Below is a small trained network, with its code and all its weights. Each question gives an input and a target symbol and asks what happens when units are switched off, that is, made to give their printed mean instead of their output.

import numpy as np


def w(rows, s, z=0):
    codes = np.array(rows[::2]) - 128.0
    scale = np.full(codes.shape[1], s)
    scale[-1] = z or s
    return codes * scale


def norm(h):
    return h / np.sqrt((h * h).mean(-1, keepdims=True) + 1e-5)


def f(y):
    return y / 2 * (1 + np.tanh(0.7978845608 * (y + 0.044715 * y**3)))


def softmax(a):
    e = np.exp(a - a.max(-1, keepdims=True))
    return e / e.sum(-1, keepdims=True)


def log_softmax(a):
    a = a - a.max(-1, keepdims=True)
    return a - np.log(np.exp(a).sum(-1, keepdims=True))


def net(x, mask):
    ids = ['ΓΔΘΛΠΦΩαβεηξστψ'.index(c) for c in x.split()]
    T = len(ids)
    res = E[ids] + P[:T]
    u = 0
    for l in range(2):
        r = norm(res)
        for j in range(3):
            rows = slice(2 * j, 2 * j + 2)
            q, k, v = (r @ M[l][rows].T for M in (Q, K, V))
            z = softmax(np.where(np.tri(T) > 0, q @ k.T / 2**0.5, -1e9)) @ v
            o = O[l][rows]
            res = res + np.where(mask[u + j], z, o[:, -1]) @ o[:, :-1]
        u += 3
        y = f(norm(res) @ A[l][:, :-1].T + A[l][:, -1])
        res = res + np.where(mask[u : u + 8], y, B[l][:, -1]) @ B[l][:, :-1]
        u += 8
    return log_softmax(norm(res)[-1] @ U[:, :-1].T + U[:, -1])


Q, K, V, O, A, B = {}, {}, {}, {}, {}, {}
E = w([
[144,177,94,111,87,152,143,140,206,181,179,141],'Γ',
[85,182,88,152,207,100,116,150,131,144,72,157],'Δ',
[124,104,147,99,197,105,114,141,139,225,102,45],'Θ',
[111,104,88,111,126,193,36,119,202,169,99,155],'Λ',
[175,143,201,199,70,80,157,138,133,149,172,103],'Π',
[127,59,104,76,138,172,42,64,211,144,102,71],'Φ',
[98,54,86,67,153,133,143,129,135,60,136,152],'Ω',
[82,181,100,125,169,114,126,121,130,131,86,151],'α',
[112,40,97,193,120,165,65,191,181,160,189,76],'β',
[146,174,196,137,190,173,96,140,122,84,161,225],'ε',
[97,108,127,197,136,142,152,159,123,28,46,189],'η',
[134,188,148,119,181,96,96,102,75,30,126,88],'ξ',
[145,110,76,141,113,94,116,66,39,123,250,137],'σ',
[80,185,69,172,109,139,125,114,132,62,155,111],'τ',
[100,83,123,116,190,116,83,187,157,198,133,159],'ψ',
],0.021)
P = w([
[78,169,74,128,156,140,115,121,255,150,153,177],'0',
[76,144,97,118,125,152,97,148,201,141,129,158],'1',
[120,155,103,118,131,127,108,162,193,134,138,127],'2',
[110,157,130,88,120,119,133,146,163,139,126,133],'3',
[109,131,126,114,120,125,132,159,153,123,121,116],'4',
[100,106,132,103,98,146,140,156,139,122,111,100],'5',
[71,82,153,98,91,159,126,169,98,127,82,78],'6',
[104,94,155,85,88,154,153,164,90,120,92,82],'7',
[63,34,149,85,83,184,142,176,71,131,44,67],'8',
],0.0093)
Q[0] = w([
[125,97,124,127,139,131,100,186,123,142,140,115],'L0H1',
[129,144,147,165,135,156,116,100,115,142,117,140],'L0H1',
[111,162,128,158,90,95,109,132,116,85,105,117],'L0H2',
[121,92,164,97,140,248,70,197,192,119,148,102],'L0H2',
[149,103,143,117,123,162,111,130,144,166,141,128],'L0H3',
[150,128,86,141,156,109,162,112,119,147,105,93],'L0H3',
],0.012)
K[0] = w([
[152,26,152,125,144,95,238,173,97,124,153,113],'L0H1',
[113,128,156,101,143,164,128,150,162,112,219,125],'L0H1',
[109,241,108,104,131,167,102,140,179,163,142,117],'L0H2',
[237,2,159,129,75,51,184,104,15,24,73,99],'L0H2',
[172,95,147,128,122,163,98,107,147,172,118,137],'L0H3',
[89,190,122,128,172,110,143,196,209,109,47,52],'L0H3',
],0.0056)
V[0] = w([
[99,130,176,175,62,172,194,110,100,171,123,149],'L0H1',
[111,132,130,114,174,181,100,165,140,223,172,128],'L0H1',
[139,34,114,102,200,175,252,197,136,64,125,121],'L0H2',
[228,108,97,89,67,156,238,209,139,54,14,126],'L0H2',
[194,22,127,54,165,81,109,87,75,160,180,163],'L0H3',
[152,84,175,99,92,253,117,120,173,165,194,188],'L0H3',
],0.0045)
O[0] = w([
[158,114,152,155,128,54,159,88,137,162,144,91,29],'L0H1',
[109,154,95,171,203,106,101,110,165,184,122,150,248],'L0H1',
[63,132,139,128,155,49,74,138,109,84,136,112,174],'L0H2',
[51,117,152,134,104,108,102,45,108,73,135,128,41],'L0H2',
[158,99,126,139,132,52,42,124,127,72,139,122,56],'L0H3',
[145,133,148,149,254,87,85,184,142,101,161,174,254],'L0H3',
],0.0085,0.0038)
A[0] = w([
[192,47,124,90,129,162,115,82,156,159,107,155,101],'L0N1',
[73,177,103,101,110,116,98,121,154,241,160,6,196],'L0N2',
[153,161,159,203,3,136,191,130,120,186,103,41,127],'L0N3',
[108,31,69,119,104,114,65,63,177,103,104,116,63],'L0N4',
[148,151,174,168,166,144,72,127,112,98,253,219,105],'L0N5',
[191,13,136,114,147,205,234,130,74,96,118,137,253],'L0N6',
[211,144,153,74,114,148,68,100,135,99,61,105,195],'L0N7',
[94,30,235,199,124,125,79,162,93,115,5,143,191],'L0N8',
],0.0059,0.0023)
B[0] = w([
[169,120,119,119,110,166,99,142,164,177,166,84,152],'L0N1',
[103,93,88,138,254,106,66,126,244,81,171,204,232],'L0N2',
[126,89,181,30,128,110,89,204,125,140,139,84,166],'L0N3',
[129,85,186,120,245,60,136,204,104,101,129,182,196],'L0N4',
[116,28,112,113,174,117,115,125,177,159,145,127,252],'L0N5',
[150,112,104,133,119,33,100,125,79,164,182,70,142],'L0N6',
[150,176,107,232,195,133,86,127,90,181,146,54,149],'L0N7',
[200,220,100,152,75,104,151,108,149,138,177,141,215],'L0N8',
],0.008,0.0044)
Q[1] = w([
[195,119,137,154,107,156,127,139,137,230,135,137],'L1H1',
[89,177,163,181,15,143,199,96,114,165,40,91],'L1H1',
[108,68,185,112,167,129,76,165,155,132,189,120],'L1H2',
[96,142,107,100,63,134,250,94,93,123,6,138],'L1H2',
[132,76,1,112,173,132,142,160,98,125,92,165],'L1H3',
[111,90,225,161,188,139,118,192,189,160,193,181],'L1H3',
],0.0093)
K[1] = w([
[210,136,156,150,40,89,189,121,127,151,108,158],'L1H1',
[82,152,126,149,101,202,119,108,241,171,90,199],'L1H1',
[155,93,140,129,87,76,130,187,58,85,142,127],'L1H2',
[48,121,118,151,187,255,113,143,244,180,116,187],'L1H2',
[67,110,127,130,110,126,19,91,139,127,110,145],'L1H3',
[192,157,168,149,52,68,118,127,46,133,137,102],'L1H3',
],0.0088)
V[1] = w([
[149,97,160,96,90,144,162,175,186,95,2,142],'L1H1',
[169,114,146,115,88,81,146,108,96,99,103,105],'L1H1',
[157,219,221,188,98,111,88,186,152,97,78,85],'L1H2',
[125,184,86,180,202,171,93,38,59,100,121,99],'L1H2',
[142,119,91,183,133,148,168,85,149,107,136,185],'L1H3',
[75,154,139,97,176,155,118,113,115,168,195,105],'L1H3',
],0.0091)
O[1] = w([
[58,175,234,92,190,132,106,175,64,125,125,78,88],'L1H1',
[164,122,99,107,223,122,110,246,208,115,210,156,2],'L1H1',
[102,107,202,173,140,180,197,128,170,158,78,155,55],'L1H2',
[139,68,68,99,169,143,111,110,169,96,46,166,82],'L1H2',
[131,135,121,145,105,71,98,107,84,91,129,191,133],'L1H3',
[136,119,106,118,174,174,168,196,55,69,163,141,202],'L1H3',
],0.011,0.0087)
A[1] = w([
[95,148,146,155,139,148,82,85,178,113,47,117,85],'L1N1',
[116,254,81,151,70,131,229,137,114,69,100,154,175],'L1N2',
[118,225,106,165,99,140,134,99,101,100,80,88,152],'L1N3',
[86,122,118,179,177,97,101,141,173,144,126,156,97],'L1N4',
[97,73,142,133,106,169,117,129,149,204,95,155,80],'L1N5',
[24,168,179,159,112,109,177,168,177,211,133,186,226],'L1N6',
[50,135,133,57,205,14,92,221,111,8,222,110,3],'L1N7',
[111,109,100,160,168,189,158,116,144,136,109,133,185],'L1N8',
],0.009,0.0032)
B[1] = w([
[114,131,153,112,22,103,186,99,104,119,215,157,167],'L1N1',
[140,90,117,185,77,131,169,98,110,9,49,48,178],'L1N2',
[138,117,83,91,23,223,181,206,185,74,74,108,175],'L1N3',
[96,106,141,79,94,131,218,124,117,65,43,180,174],'L1N4',
[116,133,160,98,158,152,100,149,196,219,108,136,158],'L1N5',
[229,114,159,149,94,73,98,150,101,84,75,49,181],'L1N6',
[33,193,152,74,110,112,79,174,255,86,145,186,255],'L1N7',
[156,226,177,199,127,131,133,158,99,113,164,13,171],'L1N8',
],0.0099,0.011)
U = w([
[143,205,102,186,76,138,178,139,137,43,104,114,135],'Γ',
[86,59,135,76,96,168,163,160,74,113,141,98,166],'Δ',
[68,163,94,125,156,101,211,85,118,164,149,92,197],'Θ',
[103,163,128,105,54,197,138,116,129,209,171,157,80],'Λ',
[160,154,186,169,125,119,148,171,149,151,189,67,244],'Π',
[110,79,160,110,145,162,80,58,141,116,157,64,79],'Φ',
[62,180,133,123,133,102,88,181,169,74,156,138,141],'Ω',
[107,124,124,134,117,132,150,135,126,135,150,126,26],'α',
[41,109,102,254,119,119,132,153,133,148,166,118,23],'β',
[127,155,151,176,156,156,140,121,62,101,163,192,152],'ε',
[130,64,197,149,62,87,139,67,176,132,132,162,48],'η',
[136,53,141,116,159,194,196,153,197,142,120,161,106],'ξ',
[203,113,66,106,102,102,122,141,130,141,188,141,252],'σ',
[117,126,129,136,124,131,155,130,132,134,154,130,49],'τ',
[106,114,119,114,126,92,119,197,75,180,72,142,100],'ψ',
],0.0081,0.0024)

Each question gives the input, a string of symbols that net reads in full, and the target symbol t.
The units are the heads (2 rows each of Q, K, V and O) and the neurons (one row each of A and B). Each row of codes is followed by its name. A weight is (code - 128) times the scale printed after its matrix; where a second scale follows, it is the last column's (O, A, B and U).
mask holds one flag per unit, layer by layer, with each layer's heads first. A switched-off unit (its flag False) gives its mean, the last column of its rows in O or B, instead of its output. The means were averaged over made-up inputs and are rounded, as every weight is.
A unit's drop is (log p(t) with every unit on - log p(t) with that unit switched off) / (log p(t) with every unit on - log p(t) with every unit switched off).
The circuit of an input: a set's keep is (log p(t) with only the set's units on - log p(t) with every unit switched off) / (log p(t) with every unit on - log p(t) with every unit switched off). Starting from the 12 units with the biggest drops (on a tie, the unit counted first), units are removed one at a time, each time the one whose removal leaves the highest keep (on an exact tie, the one counted first), for as long as the keep stays at least 0.8.
circuit, biggest first: the units of the circuit, biggest drop first
most important unit: the unit with the biggest drop
top k neurons: the k neurons with the biggest drops, biggest first
top k neurons in layer l: the k neurons of layer l with the biggest drops, biggest first
which heads matter: for each layer, one digit per head in row order, 1 if its drop is at least 0.15 and else 0, layers parted by /
drop of u: that unit's drop, to one decimal
input Π Λ α ε ε Θ Ω β, target Ω: most important unit -> L0H2
input ψ Λ Π Π Θ, target Π: circuit, biggest first -> L1H2, L1N6, L0N3
input β ξ Γ, target ξ: which heads matter -> 000 / 010
input Λ Π ξ ε Δ σ, target σ: circuit, biggest first -> L1H1, L1H2
input ψ β τ Φ, target Φ: top 3 neurons in layer 0 -> L0N4, L0N1, L0N8
input σ Θ α Φ ε τ Π, target Π: circuit, biggest first -> L1H2, L0N3, L1H1, L1N6
input τ Λ Δ σ Λ Λ ξ ψ Θ, target ξ: circuit, biggest first -> L1H2, L0N2
input Λ η Ω τ Λ Π β Ω, target Ω: circuit, biggest first -> L1N7, L1H1
input Δ Π β, target Π: which heads matter -> 000 / 010
input β Λ Λ Λ Ω ξ ε Γ, target ξ: which heads matter -> 001 / 010
input ε α ε ψ, target ψ: which heads matter -> 000 / 100
input τ ε Θ α β, target β: top 2 neurons in layer 0 -> L0N2, L0N5
input τ Γ ε Λ ε τ Ω σ ε, target σ: which heads matter -> 010 / 100
input β Λ Λ η Δ ψ, target η: top neuron -> L0N6
input ψ Λ Φ τ ε Π Ω Π ψ, target Π: which heads matter -> 010 / 011
input Π α Φ Δ ξ τ α, target Δ: which heads matter -> 001 / 100
input τ Λ ψ β τ ψ Θ, target Θ: top 2 neurons -> L0N2, L1N7
input β Ω Γ σ Γ ε, target σ: which heads matter -> 000 / 100
input Λ β Ω Δ α Ω Λ ε Λ, target Ω: which heads matter -> 010 / 000
input ξ β β ε τ β Λ Φ, target ξ: most important unit -> L0H1
input Λ Δ Λ Λ Φ Λ Λ, target Λ: which heads matter -> 000 / 100
input Λ Γ ψ Ω ξ σ η Δ ε, target η: top 2 neurons -> L0N8, L0N5
input ε Γ Λ Λ β β, target β: top 2 neurons -> L1N7, L1N3
input ψ Λ Ω ψ Δ ε Φ, target Ω: top 2 neurons -> L1N7, L0N4
input ε Π ψ ψ ε ψ, target Π: top 2 neurons -> L1N6, L0N3
input Λ Λ Π Λ Φ ε, target Π: drop of L0N3 -> 0.1
input Δ ε η Λ Λ ψ, target η: drop of L1H2 -> 0.1
input α Ω ε Φ η Φ, target η: most important unit -> L0N6
input Ω Π Δ Φ, target Π: drop of L1H1 -> 0.0
